Below is a small trained network, with its code and all its weights. Each question gives an input and a class and asks what happens when units are switched off, that is, made to give their printed mean instead of their output.

import numpy as np


def w(rows, s, z=0):
    codes = np.array(rows[::2]) - 128.0
    scale = np.full(codes.shape[1], s)
    scale[-1] = z or s
    return codes * scale


def f(y):
    return y / 2 * (1 + np.tanh(0.7978845608 * (y + 0.044715 * y**3)))


def log_softmax(a):
    a = a - a.max(-1, keepdims=True)
    return a - np.log(np.exp(a).sum(-1, keepdims=True))


def net(x, mask):
    res = np.array(x, float).reshape(1, 7) / 4 @ E
    y = f(res @ A[0][:, :-1].T + A[0][:, -1])
    res = res + np.where(mask, y, B[0][:, -1]) @ B[0][:, :-1]
    return log_softmax(res[-1] @ U[:, :-1].T + U[:, -1])


A, B = {}, {}
E = w([
[156,223,39,95],'x0',
[113,180,111,160],'x1',
[41,92,19,98],'x2',
[226,95,1,95],'x3',
[140,106,80,154],'x4',
[132,80,61,149],'x5',
[112,136,168,217],'x6',
],0.008)
A[0] = w([
[196,73,136,28,44],'N0',
[85,203,141,171,146],'N1',
[163,86,133,71,157],'N2',
[234,152,94,136,147],'N3',
[122,130,128,167,24],'N4',
[2,64,155,115,181],'N5',
[35,93,138,88,122],'N6',
[169,124,206,94,224],'N7',
[107,79,133,114,157],'N8',
[161,238,183,71,99],'N9',
[185,188,126,61,130],'N10',
[114,171,187,94,66],'N11',
[195,139,82,216,4],'N12',
[85,109,128,107,217],'N13',
[211,131,102,41,215],'N14',
[31,210,35,52,70],'N15',
[189,90,118,64,37],'N16',
[87,163,23,148,126],'N17',
[132,106,116,182,74],'N18',
],0.011,0.0031)
B[0] = w([
[130,79,26,93,180],'N0',
[138,116,172,94,204],'N1',
[134,94,82,119,165],'N2',
[44,123,91,178,221],'N3',
[145,118,107,134,125],'N4',
[133,70,220,70,251],'N5',
[132,101,200,156,194],'N6',
[89,160,138,72,223],'N7',
[102,129,140,138,160],'N8',
[60,228,127,120,222],'N9',
[63,164,68,131,196],'N10',
[123,164,188,137,181],'N11',
[158,109,109,216,186],'N12',
[128,108,174,123,170],'N13',
[104,102,97,56,234],'N14',
[254,176,132,113,254],'N15',
[115,81,64,119,167],'N16',
[193,148,188,135,236],'N17',
[137,124,109,146,144],'N18',
],0.021,0.0073)
U = w([
[75,70,168,146,92],'0',
[85,145,158,111,87],'1',
[136,95,135,254,118],'2',
[67,152,110,152,49],'3',
[89,119,147,105,253],'4',
[200,142,130,122,155],'5',
[111,85,85,93,108],'6',
],0.012,0.0055)

Each question gives the input, the list of numbers given to net, and the class t.
The units are the neurons (one row each of A and B). Each row of codes is followed by its name. A weight is (code - 128) times the scale printed after its matrix; where a second scale follows, it is the last column's (A, B and U).
mask holds one flag per neuron, in row order. A switched-off neuron (its flag False) gives its mean, the last column of its row in B, instead of its output. The means were averaged over made-up inputs and are rounded, as every weight is.
A unit's drop is (log p(t) with every unit on - log p(t) with that unit switched off) / (log p(t) with every unit on - log p(t) with every unit switched off).
The circuit of an input: a set's keep is (log p(t) with only the set's units on - log p(t) with every unit switched off) / (log p(t) with every unit on - log p(t) with every unit switched off). Starting from the 12 units with the biggest drops (on a tie, the unit counted first), units are removed one at a time, each time the one whose removal leaves the highest keep (on an exact tie, the one counted first), for as long as the keep stays at least 0.8.
units of the circuit, in order: the units of the circuit, biggest drop first
k most important neurons: the k neurons with the biggest drops, biggest first
drop of u: that unit's drop, to one decimal
input [0,3,-6,7,5,-6,-1], class 3: units of the circuit, in order : N3
input [3,-2,-3,5,4,-6,-2], class 6: 2 most important neurons : N14; N0
input [-5,6,2,-1,6,6,2], class 2: units of the circuit, in order : N14; N7
input [-4,6,-1,-5,1,4,0], class 0: 3 most important neurons : N15; N9; N5
input [-6,7,4,5,-2,-4,1], class 0: 2 most important neurons : N15; N9
input [2,2,-7,0,-1,5,6], class 2: 2 most important neurons : N12; N14
input [4,7,-3,-3,0,-1,-3], class 3: units of the circuit, in order : N5; N9
input [1,-4,4,4,-1,-4,5], class 5: units of the circuit, in order : N3; N9
input [-3,-2,3,-5,-5,-4,4], class 0: units of the circuit, in order : N5; N6
input [-5,4,-8,5,-5,4,2], class 2: units of the circuit, in order : N12; N3
input [4,7,-4,4,0,7,-5], class 6: 2 most important neurons : N14; N3
input [-4,-2,3,2,5,5,6], class 2: 2 most important neurons : N14; N7
input [-5,-5,-7,-6,3,-3,4], class 1: units of the circuit, in order : N7; N11
input [4,7,-3,7,-4,3,7], class 2: units of the circuit, in order : N12
input [4,8,0,8,8,7,1], class 2: 2 most important neurons : N3; N12
input [5,-3,3,4,2,8,4], class 5: 2 most important neurons : N15; N17
input [8,5,-4,1,7,5,-7], class 3: 4 most important neurons : N3; N10; N5; N14
input [-8,7,5,1,5,2,-4], class 0: 2 most important neurons : N5; N15
input [-2,-7,2,0,5,7,3], class 2: 2 most important neurons : N14; N7
input [4,-2,-2,5,4,-6,-2], class 6: units of the circuit, in order : N14
input [-7,-1,4,6,-1,-5,6], class 0: 2 most important neurons : N15; N9
input [-2,2,-1,-6,7,1,3], class 0: 3 most important neurons : N15; N9; N5
input [-4,6,-7,2,-2,3,3], class 2: drop of N10 : 0.1
input [0,8,1,-6,2,5,-4], class 5: drop of N3 : 0.1
input [2,-8,8,0,2,8,-4], class 5: drop of N15 : 0.4
